Where the symbols take the elements:
TC: ω>ZD, θ>BR, π>SF, α>HL, β>LD, σ>RL
J907: ω>none, θ>none, π>none, α>J436, β>J465, σ>none
RG: ω>CC, θ>BQ, π>BT, α>HF, β>HB, σ>BR
RN: ω>DM, θ>JP, π>HG, α>CC, β>SF, σ>PF
FG: ω>BT, θ>ZD, π>BR, α>TC, β>LS, σ>CN
PN: ω>J465, θ>J99, π>TZ, α>RH, β>QG, σ>TD
ZN: ω>HH, θ>ZQ, π>BG, α>FH, β>JD, σ>JL
MB: ω>JL, θ>BP, π>JB, α>LM, β>none, σ>ZN
HH: ω>HZ, θ>CQ, π>BF, α>ZQ, β>JB, σ>TN
BH: ω>J436, θ>J271, π>J456, α>TD, β>RH, σ>J905
GB: ω>LQ, θ>LL, π>HZ, α>CT, β>JL, σ>BF
HB: ω>CN, θ>RL, π>RG, α>QN, β>SD, σ>FG
FF: ω>PZ, θ>LQ, π>LL, α>GB, β>ZS, σ>CQ
PZ: ω>SD, θ>BB, π>ZJ, α>LQ, β>JT, σ>GM
RL: ω>RN, θ>CC, π>BQ, α>RG, β>HR, σ>ZD
HF: ω>BQ, θ>BT, π>ZD, α>FG, β>QN, σ>SF
PR: ω>RJ, θ>DM, π>JP, α>RN, β>BR, σ>QG
BQ: ω>HG, θ>QG, π>PF, α>BT, β>RL, σ>QM
CL: ω>QN, θ>LS, π>LD, α>GM, β>LQ, σ>PM
TD: ω>J271, θ>J456, π>J721, α>JZ, β>RJ, σ>J465
JP: ω>TD, θ>JZ, π>GR, α>HG, β>PR, σ>PN
JD: ω>JB, θ>JQ, π>ZN, α>HM, β>none, σ>BN
GM: ω>LS, θ>LD, π>GG, α>HN, β>LL, σ>SD
LS: ω>RG, θ>HF, π>FG, α>LD, β>ZJ, σ>HL
MZ: ω>ZS, θ>JL, π>BP, α>MB, β>CG, σ>JQ
HN: ω>LD, θ>GG, π>PM, α>LG, β>HZ, σ>BB
J271: ω>none, θ>none, π>none, α>J456, β>TZ, σ>J80
ZQ: ω>CQ, θ>BF, π>JT, α>BG, β>JQ, σ>FF
JT: ω>LG, θ>TT, π>PZ, α>TN, β>ZQ, σ>LL
DM: ω>BH, θ>TD, π>JZ, α>JP, β>QM, σ>FM
CQ: ω>GM, θ>HN, π>LG, α>BF, β>CT, σ>PZ
J99: ω>J549, θ>J907, π>J436, α>TZ, β>FM, σ>J456
RD: ω>ZN, θ>FH, π>BN, α>CG, β>none, σ>MB
ZJ: ω>HB, θ>QN, π>LS, α>CL, β>PZ, σ>GG
J465: ω>J80, θ>J549, π>J907, α>J99, β>GR, σ>J271
ZS: ω>JT, θ>TN, π>FF, α>JL, β>FH, σ>CT
BG: ω>BF, θ>JT, π>TN, α>ZS, β>ZN, σ>GB
BN: ω>BG, θ>ZS, π>JL, α>MZ, β>RD, σ>JB
HL: ω>BR, θ>SF, π>CN, α>HR, β>GG, σ>RG
PM: ω>TC, θ>HL, π>HR, α>SD, β>HN, σ>QN
CG: ω>FH, θ>BN, π>MZ, α>none, β>none, σ>LM
JL: ω>TN, θ>FF, π>GB, α>BP, β>BN, σ>HH
BP: ω>FF, θ>GB, π>CT, α>JB, β>MZ, σ>ZQ
HM: ω>JQ, θ>ZN, π>FH, α>RD, β>none, σ>MZ
HG: ω>JZ, θ>GR, π>FM, α>QG, β>RN, σ>RH
J436: ω>none, θ>none, π>none, α>J271, β>J99, σ>none
TT: ω>PM, θ>SD, π>BB, α>PZ, β>BF, σ>CL
J905: ω>none, θ>J80, π>J549, α>J465, β>JZ, σ>J436
HR: ω>SF, θ>CN, π>RL, α>HB, β>PM, σ>HF
LL: ω>ZJ, θ>CL, π>GM, α>HZ, β>FF, σ>LG
JZ: ω>J456, θ>J721, π>J905, α>GR, β>DM, σ>J99
GR: ω>J721, θ>J905, π>J465, α>FM, β>JP, σ>TZ
HZ: ω>CL, θ>GM, π>HN, α>CQ, β>GB, σ>TT
CT: ω>LL, θ>HZ, π>CQ, α>HH, β>BP, σ>JT
J721: ω>none, θ>none, π>J80, α>J905, β>TD, σ>J907
QG: ω>GR, θ>FM, π>PN, α>PF, β>CC, σ>RJ
JQ: ω>CT, θ>HH, π>ZQ, α>ZN, β>LM, σ>ZS
BT: ω>QG, θ>PF, π>DJ, α>ZD, β>RG, σ>PR
FH: ω>ZQ, θ>BG, π>ZS, α>BN, β>HM, σ>BP
FM: ω>J905, θ>J465, π>J99, α>PN, β>HG, σ>BH
LQ: ω>BB, θ>ZJ, π>CL, α>LL, β>TN, σ>HN
TN: ω>TT, θ>PZ, π>LQ, α>FF, β>BG, σ>HZ
BR: ω>DJ, θ>QM, π>PR, α>SF, β>FG, σ>CC
J456: ω>none, θ>none, π>none, α>J721, β>BH, σ>J549
QM: ω>RH, θ>RJ, π>DM, α>PR, β>ZD, σ>HG
BB: ω>HR, θ>HB, π>QN, α>ZJ, β>TT, σ>LD
LG: ω>GG, θ>PM, π>SD, α>TT, β>CQ, σ>ZJ
SD: ω>HL, θ>HR, π>HB, α>BB, β>LG, σ>LS
CN: ω>PR, θ>RN, π>CC, α>RL, β>HL, σ>BT
JB: ω>GB, θ>CT, π>HH, α>JQ, β>MB, σ>BG
LD: ω>HF, θ>FG, π>TC, α>GG, β>CL, σ>HR
SF: ω>QM, θ>PR, π>RN, α>CN, β>TC, σ>BQ
BF: ω>HN, θ>LG, π>TT, α>JT, β>HH, σ>LQ
J80: ω>none, θ>none, π>none, α>J549, β>J721, σ>none
RJ: ω>TZ, θ>BH, π>TD, α>DM, β>DJ, σ>GR
DJ: ω>PN, θ>RH, π>RJ, α>QM, β>BT, σ>JP
ZD: ω>PF, θ>DJ, π>QM, α>BR, β>HF, σ>RN
GG: ω>FG, θ>TC, π>HL, α>PM, β>GM, σ>HB
TZ: ω>J907, θ>J436, π>J271, α>BH, β>PN, σ>J721
QN: ω>RL, θ>RG, π>HF, α>LS, β>BB, σ>TC
CC: ω>JP, θ>HG, π>QG, α>BQ, β>CN, σ>DJ
PF: ω>FM, θ>PN, π>RH, α>DJ, β>BQ, σ>DM
LM: ω>BP, θ>JB, π>JQ, α>JD, β>none, σ>FH
RH: ω>J99, θ>TZ, π>BH, α>RJ, β>PF, σ>JZ
J549: ω>none, θ>none, π>none, α>J907, β>J905, σ>none

The rows follow the links: the fewer symbols apart two elements are, the more alike their rows tend to be.

Each row is also shifted at random along 4 hidden directions that mean nothing.

Some elements, each with a row of numbers:
J99 -37;7;14;41;-80;44;12;-9;-3;8;-43;-48;5;-14;40;-34;34;15;5;1;63;20;-5;-26;-14;29;14;26;35;29;-21;22;-19;34;-25;1;-2;-2;1;45;-5
PM 55;-12;21;-41;79;-31;8;-15;-34;-8;19;5;10;-67;-13;-24;-22;-20;16;2;-24;4;3;25;1;-8;90;22;93;-12;-13;-5;-11;-21;18;-6;21;22;-40;4;-31
HR 42;-12;43;-19;41;-11;30;-1;-59;20;-11;-29;7;-24;22;-16;-40;3;-9;14;19;-8;-9;46;-8;-29;53;37;21;8;-8;22;24;19;54;2;-2;36;-44;-55;-47
TN 34;-14;-15;-41;73;-38;-19;-15;12;-15;41;41;-9;-16;-41;10;-3;-29;14;-11;-59;8;15;-10;20;-5;32;-16;32;-29;-26;-25;4;-48;-16;-7;16;-1;-8;32;9
JT 34;-9;-43;-4;66;-53;-31;-6;-8;-15;43;53;-9;1;-45;37;-45;-15;14;-9;-55;-7;13;11;46;-9;-27;-57;-7;-37;-7;-55;22;7;-1;-5;20;1;-13;2;-2
HL 36;-18;29;8;25;-7;21;-18;-69;18;-16;-35;5;-36;24;-21;-39;4;5;9;32;10;-2;30;10;-12;58;26;53;8;-38;6;25;45;30;-2;9;37;-55;-12;-53
FM -32;29;28;22;-68;43;28;19;0;-4;-42;-44;26;1;42;-27;28;23;-16;17;60;-15;-29;-3;-30;12;-17;37;-11;30;45;36;-26;27;8;6;-2;1;16;-22;-11
J80 -43;-17;3;54;-83;38;4;-9;-9;41;-37;-41;-27;60;40;13;8;19;-15;-4;56;26;10;-17;6;-3;-41;2;-69;24;-60;16;51;48;-9;5;-31;2;3;9;4
TZ -36;21;29;11;-73;43;23;0;13;-16;-46;-44;17;43;42;-29;72;-6;-26;16;56;8;-30;-63;4;14;-27;55;-40;21;-26;37;11;5;-41;-4;17;11;17;52;-12
HF 21;19;20;30;-5;-1;27;16;-61;-1;-27;-34;32;-25;32;-12;-49;28;-7;21;49;-30;-30;49;0;-7;-9;13;7;13;48;5;0;78;52;5;14;29;-32;-67;-55
DJ -20;-5;38;20;-53;39;31;7;-25;35;-41;-53;-2;22;49;-13;1;23;-20;11;60;3;-7;18;-27;-14;2;40;-37;34;-8;43;21;29;31;9;-29;13;-6;-42;-16
QN 51;28;14;-12;52;-33;16;8;-48;-46;-2;1;44;-11;1;-12;-21;-12;-14;27;5;-37;-44;4;43;-8;-18;17;2;-17;28;-14;16;38;16;-10;62;42;-31;-17;-66
GG 55;-1;13;-27;75;-37;10;3;-43;-10;17;10;19;-36;-12;-3;-46;-6;2;11;-19;-21;-12;42;11;-20;32;6;33;-14;21;-10;5;9;42;-3;20;28;-35;-44;-40
CN 7;11;14;52;-32;13;18;-4;-58;2;-35;-48;25;-55;37;-30;-32;27;13;12;64;-4;-16;29;-1;18;25;10;68;20;16;0;-21;86;23;1;16;20;-38;-11;-50
BQ -10;7;19;40;-46;21;24;11;-43;16;-39;-43;11;35;44;2;-21;25;-24;17;61;-13;-23;15;6;-13;-46;17;-62;22;4;17;37;70;29;4;-2;22;-15;-47;-38
ZS 25;-2;14;-89;78;-26;-3;9;43;-18;39;44;-2;8;-41;4;30;-34;-10;-2;-71;-10;3;-9;-17;-23;30;20;-11;-21;15;15;-8;-109;-1;-3;0;-5;22;-6;27
JB 23;-39;-20;-28;62;-28;-27;-22;11;23;45;38;-38;-36;-41;17;-27;-16;31;-27;-61;28;47;23;-8;-7;68;-33;59;-19;-37;-23;-6;-50;3;-1;-27;-15;-10;14;33
BB 53;-28;22;-58;86;-35;6;-18;-23;7;24;13;-11;-6;-18;-1;-13;-32;-3;0;-41;12;10;7;17;-32;62;24;18;-18;-55;2;40;-45;13;-7;10;28;-33;3;-19
GR -32;-15;42;13;-63;52;29;8;-10;55;-40;-56;-16;8;49;-15;6;31;-15;2;56;12;9;30;-58;-14;31;42;-17;43;-4;58;2;5;37;13;-57;-2;4;-52;9
J271 -40;17;11;35;-78;40;15;13;3;4;-40;-35;8;49;37;-3;26;18;-24;11;55;-5;-21;-23;-3;5;-59;18;-69;23;7;24;14;36;-7;4;-6;0;19;-6;-3
PZ 44;-23;-7;-41;84;-43;-12;-2;-11;8;40;38;-17;8;-35;30;-42;-17;-1;-6;-58;-6;15;31;14;-35;11;-21;-21;-24;-11;-18;33;-32;29;-2;-6;9;-15;-37;1
ZD -3;10;9;56;-51;20;15;-20;-46;-11;-42;-53;22;-42;40;-40;5;10;14;9;70;15;-18;-20;21;35;23;20;72;16;-32;-5;-10;81;-24;-7;36;21;-35;58;-48
CL 50;5;8;-51;88;-43;5;15;-13;-18;32;34;16;-9;-29;13;-33;-13;-9;10;-49;-32;-12;34;6;-30;7;0;-10;-23;41;-8;8;-28;38;0;16;16;-12;-57;-18
J549 -43;-19;11;44;-75;41;12;14;-13;63;-34;-38;-32;73;43;29;-22;36;-27;-1;50;6;11;27;-22;-30;-55;0;-113;33;-17;31;55;42;38;15;-62;-2;10;-71;11
CC -12;17;38;18;-48;34;30;4;-24;0;-44;-53;25;-18;44;-38;18;16;-11;18;64;-5;-25;-2;-19;11;17;47;22;29;15;34;-17;34;8;2;8;15;-10;-4;-31
BF 37;-13;11;-72;87;-34;-2;16;15;8;41;43;-12;13;-36;26;-21;-17;-12;-2;-68;-19;10;35;-15;-42;17;0;-36;-18;24;9;14;-76;40;4;-20;0;8;-65;18
J456 -40;21;8;38;-78;36;16;12;4;-4;-41;-35;12;49;38;-4;31;14;-25;12;56;-6;-25;-32;4;9;-63;20;-66;21;4;20;15;39;-16;3;4;3;18;6;-8
BN 19;-34;-16;-40;60;-26;-24;-18;22;18;43;39;-34;-25;-41;14;-10;-20;24;-25;-64;25;41;11;-10;-9;60;-22;45;-18;-35;-16;-4;-64;-5;-2;-23;-17;-2;17;36
BH -36;39;17;31;-77;38;19;10;7;-28;-44;-39;32;15;37;-32;50;10;-15;18;60;-10;-37;-43;1;27;-38;35;-15;21;22;23;-20;32;-31;-3;26;4;17;32;-17

Start here and follow the symbols in turn, left to right. Where do you end up?
Answers are names.
2;6;28;33;-31;20;27;1;-51;13;-37;-50;17;-29;42;-26;-22;24;-1;13;60;-5;-16;27;-10;4;22;27;32;24;9;19;-4;64;30;5;3;21;-29;-28;-42
ω θ π -> TD
16;6;33;17;-11;9;28;-4;-52;2;-33;-44;20;-14;38;-26;-11;9;-9;17;51;-4;-22;10;8;-4;19;38;16;16;-13;18;16;51;20;-1;16;32;-34;-12;-52
θ β α -> RG
-39;18;10;41;-81;40;12;-4;3;-8;-43;-42;14;9;37;-27;42;11;-6;8;61;10;-18;-40;-1;29;-19;26;2;22;-11;17;-12;37;-33;-1;12;0;9;47;-9
α θ -> J549
0;-4;34;24;-36;27;27;-11;-44;20;-40;-56;8;-22;46;-31;-3;13;-3;10;62;12;-8;9;-9;3;39;40;34;27;-29;26;8;44;14;0;-1;23;-31;2;-37
β σ -> CN
27;8;32;6;6;2;28;-9;-53;-10;-27;-41;27;-34;32;-36;-5;0;-3;19;44;-3;-24;2;11;2;39;42;48;10;-15;14;5;43;11;-6;33;36;-39;10;-58
θ α σ -> CC
12;1;29;24;-20;11;25;-9;-53;6;-35;-47;13;-3;40;-23;-9;7;-10;16;55;4;-18;0;16;-3;13;34;8;16;-33;15;29;58;12;-2;17;35;-36;1;-51
σ β θ -> BT
50;-10;0;-40;83;-44;-6;-9;-15;-16;32;31;2;-17;-30;6;-22;-27;5;0;-46;-4;3;7;27;-17;29;-5;22;-26;-15;-21;18;-27;7;-7;24;17;-23;3;-17
π π -> HL
53;1;29;-65;86;-34;15;2;-16;-18;20;15;18;-25;-18;-14;-8;-23;-7;13;-36;-17;-14;17;2;-25;52;32;27;-17;11;9;4;-44;24;-4;23;26;-22;-22;-28
β π -> SD
48;17;-25;-19;79;-56;-15;8;-16;-44;34;50;22;14;-39;28;-36;-19;-6;11;-48;-35;-22;4;54;-14;-53;-33;-33;-39;28;-46;25;11;7;-9;48;19;-12;-18;-28
θ α ω -> TC
32;-1;50;-20;23;0;38;6;-51;8;-23;-36;18;3;31;-19;-15;1;-25;22;32;-14;-24;23;-2;-30;24;53;-15;12;-4;32;34;17;43;1;8;39;-31;-48;-51
σ σ -> ZD
-14;3;16;49;-57;25;19;-4;-38;13;-42;-48;7;14;45;-13;-4;19;-9;12;66;5;-14;-4;11;4;-18;19;-16;22;-23;12;25;69;5;1;4;18;-19;0;-34
ω σ β -> HG
53;13;37;-41;73;-26;29;28;-45;-3;8;1;29;-35;0;-6;-52;10;-13;22;-9;-46;-25;74;-23;-36;27;24;8;0;78;18;-10;1;81;6;5;26;-24;-111;-42
π ω ω -> QG
-19;19;25;31;-58;32;25;5;-22;-6;-43;-48;22;12;44;-26;21;13;-17;17;63;-5;-29;-18;1;9;-20;37;-14;23;2;25;5;46;-5;-2;14;17;-4;6;-31
β π α -> PR
-21;38;5;51;-68;24;18;9;-20;-30;-44;-37;37;18;39;-20;20;15;-15;21;66;-18;-43;-31;24;24;-62;17;-26;15;21;4;0;75;-19;-3;39;16;0;19;-40
β σ α -> PR
